Below are the code and all the weights of a small trained network. Each question names an input and a target symbol and asks about switching units off, where a switched-off unit gives its printed mean instead of its output.

import numpy as np


def w(rows, s, z=0):
    codes = np.array(rows[::2]) - 128.0
    scale = np.full(codes.shape[1], s)
    scale[-1] = z or s
    return codes * scale


def f(y):
    return np.maximum(y, 0)


def softmax(a):
    e = np.exp(a - a.max(-1, keepdims=True))
    return e / e.sum(-1, keepdims=True)


def log_softmax(a):
    a = a - a.max(-1, keepdims=True)
    return a - np.log(np.exp(a).sum(-1, keepdims=True))


def net(x, mask):
    ids = ['ΛΠΣΨβδεζηξτω'.index(c) for c in x.split()]
    T = len(ids)
    res = E[ids] + P[:T]
    u = 0
    for l in range(3):
        q, k, v = (res @ M[l].T for M in (Q, K, V))
        z = softmax(np.where(np.tri(T) > 0, q @ k.T / 3**0.5, -1e9)) @ v
        res = res + np.where(mask[u], z, O[l][:, -1]) @ O[l][:, :-1]
        u += 1
        y = f(res @ A[l][:, :-1].T + A[l][:, -1])
        res = res + np.where(mask[u : u + 8], y, B[l][:, -1]) @ B[l][:, :-1]
        u += 8
    return log_softmax(res[-1] @ U[:, :-1].T + U[:, -1])


Q, K, V, O, A, B = {}, {}, {}, {}, {}, {}
E = w([
[171,219,94],'Λ',
[76,71,60],'Π',
[37,99,62],'Σ',
[100,187,142],'Ψ',
[54,173,170],'β',
[182,137,207],'δ',
[110,115,224],'ε',
[2,32,7],'ζ',
[99,60,79],'η',
[107,94,64],'ξ',
[83,213,105],'τ',
[135,78,169],'ω',
],0.016)
P = w([
[52,169,253],'0',
[57,56,155],'1',
[88,76,122],'2',
[105,91,105],'3',
[74,95,111],'4',
[94,108,87],'5',
[158,121,57],'6',
[179,133,47],'7',
[155,120,76],'8',
[174,134,51],'9',
[215,147,28],'10',
[223,152,33],'11',
],0.0045)
Q[0] = w([
[95,91,2],'0.h1',
[46,173,204],'0.h1',
[182,201,117],'0.h1',
],0.0087)
K[0] = w([
[195,49,1],'0.h1',
[207,151,206],'0.h1',
[102,141,227],'0.h1',
],0.0077)
V[0] = w([
[2,87,29],'0.h1',
[86,118,202],'0.h1',
[89,213,112],'0.h1',
],0.0054)
O[0] = w([
[79,57,218,253],'0.h1',
[128,227,218,193],'0.h1',
[2,148,102,136],'0.h1',
],0.0057,0.0037)
A[0] = w([
[117,189,148,106],'0.n1',
[165,117,35,224],'0.n2',
[127,215,105,246],'0.n3',
[235,181,1,149],'0.n4',
[93,49,184,253],'0.n5',
[47,66,137,179],'0.n6',
[116,170,222,167],'0.n7',
[217,184,72,216],'0.n8',
],0.008,0.0033)
B[0] = w([
[104,115,186,172],'0.n1',
[109,106,164,155],'0.n2',
[82,67,183,206],'0.n3',
[68,114,112,149],'0.n4',
[254,28,120,254],'0.n5',
[150,152,62,241],'0.n6',
[179,128,200,218],'0.n7',
[116,94,207,159],'0.n8',
],0.0084,0.007)
Q[1] = w([
[162,185,110],'1.h1',
[123,173,254],'1.h1',
[172,96,100],'1.h1',
],0.0073)
K[1] = w([
[1,111,9],'1.h1',
[157,214,121],'1.h1',
[139,214,19],'1.h1',
],0.0089)
V[1] = w([
[2,205,185],'1.h1',
[40,41,114],'1.h1',
[102,250,33],'1.h1',
],0.0075)
O[1] = w([
[94,187,168,87],'1.h1',
[86,180,13,139],'1.h1',
[41,1,204,8],'1.h1',
],0.0071,0.017)
A[1] = w([
[192,182,255,54],'1.n1',
[83,35,6,217],'1.n2',
[229,252,174,181],'1.n3',
[219,220,151,202],'1.n4',
[144,88,153,218],'1.n5',
[28,232,173,79],'1.n6',
[233,12,44,3],'1.n7',
[201,161,203,91],'1.n8',
],0.0074,0.0043)
B[1] = w([
[142,201,174,204],'1.n1',
[173,173,187,214],'1.n2',
[49,120,76,252],'1.n3',
[99,95,58,234],'1.n4',
[179,138,1,148],'1.n5',
[118,45,200,163],'1.n6',
[40,138,166,241],'1.n7',
[110,219,84,190],'1.n8',
],0.0092,0.017)
Q[2] = w([
[9,88,179],'2.h1',
[143,202,142],'2.h1',
[78,228,82],'2.h1',
],0.011)
K[2] = w([
[31,250,219],'2.h1',
[164,186,99],'2.h1',
[126,129,170],'2.h1',
],0.011)
V[2] = w([
[135,139,247],'2.h1',
[137,217,40],'2.h1',
[78,36,66],'2.h1',
],0.012)
O[2] = w([
[157,69,176,93],'2.h1',
[97,185,66,253],'2.h1',
[200,68,2,79],'2.h1',
],0.0094,0.025)
A[2] = w([
[171,81,91,115],'2.n1',
[152,170,36,254],'2.n2',
[181,102,116,88],'2.n3',
[172,175,100,79],'2.n4',
[86,176,88,225],'2.n5',
[194,6,136,178],'2.n6',
[175,117,185,113],'2.n7',
[133,75,181,95],'2.n8',
],0.012,0.0036)
B[2] = w([
[100,123,2,130],'2.n1',
[192,84,140,236],'2.n2',
[211,208,58,128],'2.n3',
[105,169,200,171],'2.n4',
[139,76,119,254],'2.n5',
[63,96,117,133],'2.n6',
[174,86,60,135],'2.n7',
[216,190,106,137],'2.n8',
],0.008,0.047)
U = w([
[158,144,118,253],'Λ',
[160,155,123,217],'Π',
[163,83,160,83],'Σ',
[113,132,107,158],'Ψ',
[153,118,46,111],'β',
[88,164,136,70],'δ',
[107,178,81,67],'ε',
[227,246,216,60],'ζ',
[74,111,205,117],'η',
[140,162,91,202],'ξ',
[105,65,168,140],'τ',
[174,208,100,106],'ω',
],0.011,0.0068)

Each question gives the input, a string of symbols that net reads in full, and the target symbol t.
The units are the heads (3 rows each of Q, K, V and O) and the neurons (one row each of A and B). Each row of codes is followed by its name. A weight is (code - 128) times the scale printed after its matrix; where a second scale follows, it is the last column's (O, A, B and U).
mask holds one flag per unit, layer by layer, with each layer's heads first. A switched-off unit (its flag False) gives its mean, the last column of its rows in O or B, instead of its output. The means were averaged over made-up inputs and are rounded, as every weight is.
A unit's drop is (log p(t) with every unit on - log p(t) with that unit switched off) / (log p(t) with every unit on - log p(t) with every unit switched off).
The circuit of an input: a set's keep is (log p(t) with only the set's units on - log p(t) with every unit switched off) / (log p(t) with every unit on - log p(t) with every unit switched off). Starting from the 12 units with the biggest drops (on a tie, the unit counted first), units are removed one at a time, each time the one whose removal leaves the highest keep (on an exact tie, the one counted first), for as long as the keep stays at least 0.8.
units of the circuit, in order: the units of the circuit, biggest drop first
unit that matters most: the unit with the biggest drop
k most important neurons: the k neurons with the biggest drops, biggest first
top k neurons in layer l: the k neurons of layer l with the biggest drops, biggest first
input β η Σ ω τ ε η ω β, target η: 3 most important neurons : [1.n1 0.n5 1.n6]
input Λ Ψ ω Σ Λ Λ Λ ε β Λ, target τ: 2 most important neurons : [0.n5 2.n6]
input η ω η Σ Ψ ω β Σ β ζ ω Λ, target β: units of the circuit, in order : [1.n1 2.h1]
input τ β Π ε β β, target Σ: 4 most important neurons : [1.n6 0.n5 2.n6 2.n8]
input ε β Λ Ψ, target ε: 2 most important neurons : [1.n3 1.n4]
input ε Π ε τ ω Λ, target ε: units of the circuit, in order : [0.n5 1.n3 2.h1 1.h1]
input ε ε β η Π β β β, target ε: 2 most important neurons : [1.n3 1.n4]
input β δ Ψ Ψ, target η: units of the circuit, in order : [0.h1 1.h1 2.h1]
input β β ε δ, target ω: most important neuron : [1.n3]
input δ τ Λ, target δ: 2 most important neurons : [0.n5 1.n3]
input Ψ β ω, target β: 2 most important neurons : [1.n2 1.n5]
input Ψ ε ζ ξ Λ ξ δ ω ξ Λ, target ζ: 4 most important neurons : [0.n5 1.n6 0.n8 2.n8]
input Ψ ε Ψ, target ζ: top 2 neurons in layer 0 : [0.n5 0.n7]
input η β ε ω Ψ, target β: units of the circuit, in order : [1.n2 2.h1]
input β Σ Σ β ε β ζ, target η: 2 most important neurons : [1.n7 0.n7]
input Ψ Π ε Λ ε β, target ζ: 4 most important neurons : [0.n5 1.n6 2.n8 2.n5]
input Λ η δ β ζ ξ Π Ψ, target Σ: top 2 neurons in layer 0 : [0.n5 0.n4]
input δ ε τ η ω δ ξ β η β, target δ: most important neuron : [0.n5]
input ε ε β ξ ε ω Ψ, target ε: top 3 neurons in layer 0 : [0.n5 0.n7 0.n6]
input η Π β Λ τ ω β ε, target β: top neuron in layer 2 : [2.n2]
input Λ δ Λ β β Σ Ψ, target τ: units of the circuit, in order : [1.h1 2.h1]
input Λ τ Π β Ψ ζ τ ε β ε β, target τ: units of the circuit, in order : [1.h1 2.h1]
input ε Λ ε τ Ψ Λ, target ε: 3 most important neurons : [1.n3 1.n1 1.n4]
input β ω δ ξ ε ζ Λ, target η: top 3 neurons in layer 0 : [0.n5 0.n7 0.n4]
input ε Λ ω β, target ε: 4 most important neurons : [1.n1 1.n3 1.n4 0.n7]
input Π η ω β ε, target β: units of the circuit, in order : [2.h1 0.n5 1.h1]
input β β β ε, target ω: unit that matters most : 1.n7
